Below are the code and all the weights of a small trained network. Each question names an input and a class and asks about switching units off, where a switched-off unit gives its printed mean instead of its output.

import numpy as np


def w(rows, s, z=0):
    codes = np.array(rows[::2]) - 128.0
    scale = np.full(codes.shape[1], s)
    scale[-1] = z or s
    return codes * scale


def norm(h):
    return h / np.sqrt((h * h).mean(-1, keepdims=True) + 1e-5)


def f(y):
    return y / 2 * (1 + np.tanh(0.7978845608 * (y + 0.044715 * y**3)))


def log_softmax(a):
    a = a - a.max(-1, keepdims=True)
    return a - np.log(np.exp(a).sum(-1, keepdims=True))


def net(x, mask):
    res = np.array(x, float).reshape(1, 3) / 4 @ E
    u = 0
    for l in range(2):
        y = f(norm(res) @ A[l][:, :-1].T + A[l][:, -1])
        res = res + np.where(mask[u : u + 5], y, B[l][:, -1]) @ B[l][:, :-1]
        u += 5
    return log_softmax(norm(res)[-1] @ U[:, :-1].T + U[:, -1])


A, B = {}, {}
E = w([
[155,176,112,135,116,156,121,83,143,94],'x0',
[161,206,141,51,152,154,72,110,146,246],'x1',
[106,153,135,131,197,190,108,168,67,112],'x2',
],0.011)
A[0] = w([
[120,2,199,194,149,38,38,189,74,251,45],'0.n0',
[120,223,74,165,93,132,67,21,142,80,4],'0.n1',
[60,186,172,85,183,174,71,118,30,106,118],'0.n2',
[172,192,149,42,122,176,137,77,43,219,78],'0.n3',
[67,100,99,167,132,145,196,109,154,113,55],'0.n4',
],0.0075,0.0021)
B[0] = w([
[139,124,116,254,216,105,62,81,118,165,226],'0.n0',
[75,110,199,203,203,146,97,9,153,148,191],'0.n1',
[120,148,64,187,167,96,155,184,227,100,235],'0.n2',
[194,66,151,154,112,110,103,163,96,57,254],'0.n3',
[191,108,113,38,105,188,124,94,82,139,167],'0.n4',
],0.0098,0.0073)
A[1] = w([
[187,93,163,94,40,84,112,8,177,217,246],'1.n0',
[167,158,184,105,132,165,13,191,171,173,25],'1.n1',
[130,230,191,160,139,234,171,80,172,129,23],'1.n2',
[150,120,65,147,166,108,141,165,125,87,187],'1.n3',
[220,185,255,28,133,165,71,192,102,160,38],'1.n4',
],0.0077,0.0013)
B[1] = w([
[125,178,2,206,151,182,186,182,200,77,254],'1.n0',
[27,77,212,101,36,107,214,151,69,105,194],'1.n1',
[110,30,149,233,194,83,126,72,136,222,166],'1.n2',
[180,140,100,7,86,205,170,80,187,181,207],'1.n3',
[213,49,164,25,35,226,229,167,37,81,176],'1.n4',
],0.0084,0.0077)
U = w([
[170,19,161,79,44,192,217,110,69,46,220],'0',
[103,92,216,230,222,134,56,34,164,201,230],'1',
[134,173,97,140,143,147,206,173,237,119,229],'2',
[182,96,74,106,173,135,95,99,173,118,117],'3',
[45,255,206,45,68,58,52,97,201,248,2],'4',
[30,167,210,24,53,68,75,116,146,201,2],'5',
],0.0089,0.0047)

Each question gives the input, the list of numbers given to net, and the class t.
The units are the neurons (one row each of A and B). Each row of codes is followed by its name. A weight is (code - 128) times the scale printed after its matrix; where a second scale follows, it is the last column's (A, B and U).
mask holds one flag per neuron, layer by layer. A switched-off neuron (its flag False) gives its mean, the last column of its row in B, instead of its output. The means were averaged over made-up inputs and are rounded, as every weight is.
A unit's drop is (log p(t) with every unit on - log p(t) with that unit switched off) / (log p(t) with every unit on - log p(t) with every unit switched off).
The circuit of an input: a set's keep is (log p(t) with only the set's units on - log p(t) with every unit switched off) / (log p(t) with every unit on - log p(t) with every unit switched off). Starting from all 10 units, units are removed one at a time, each time the one whose removal leaves the highest keep (on an exact tie, the one counted first), for as long as the keep stays at least 0.8.
circuit, biggest first: the units of the circuit, biggest drop first
most important unit: the unit with the biggest drop
k most important neurons: the k neurons with the biggest drops, biggest first
k most important neurons of layer l: the k neurons of layer l with the biggest drops, biggest first
drop when u is switched off: that unit's drop, to one decimal
input [4,2,-1], class 1: circuit, biggest first => 0.n1
input [-8,8,-7], class 0: 2 most important neurons of layer 0 => 0.n2, 0.n1
input [-5,-3,4], class 1: 4 most important neurons => 0.n0, 1.n0, 1.n4, 0.n3
input [8,-7,2], class 1: 4 most important neurons => 0.n1, 0.n3, 1.n4, 1.n2
input [5,5,5], class 0: 3 most important neurons => 0.n3, 0.n0, 1.n1
input [5,6,6], class 0: 2 most important neurons of layer 1 => 1.n1, 1.n0
input [-3,-3,-3], class 3: circuit, biggest first => 1.n1, 0.n0, 0.n4
input [4,5,-3], class 0: 3 most important neurons => 0.n3, 0.n0, 0.n2
input [-7,7,8], class 2: 3 most important neurons => 0.n2, 0.n1, 0.n0
input [8,8,-8], class 0: circuit, biggest first => 0.n2, 1.n4
input [8,3,5], class 1: 3 most important neurons => 0.n1, 1.n0, 1.n2
input [-7,8,-1], class 0: 2 most important neurons of layer 0 => 0.n3, 0.n1
input [8,4,-4], class 1: 2 most important neurons => 0.n1, 1.n2
input [-6,-2,4], class 1: circuit, biggest first => 0.n0
input [-8,3,-6], class 1: drop when 0.n0 is switched off => 3.5
input [8,2,3], class 1: drop when 0.n1 is switched off => 1.0
input [5,1,-4], class 1: drop when 0.n1 is switched off => 1.0
input [6,4,-2], class 1: 2 most important neurons of layer 0 => 0.n1, 0.n4
input [1,2,7], class 2: drop when 0.n2 is switched off => 4.8
input [-8,-1,-5], class 1: most important unit => 0.n0
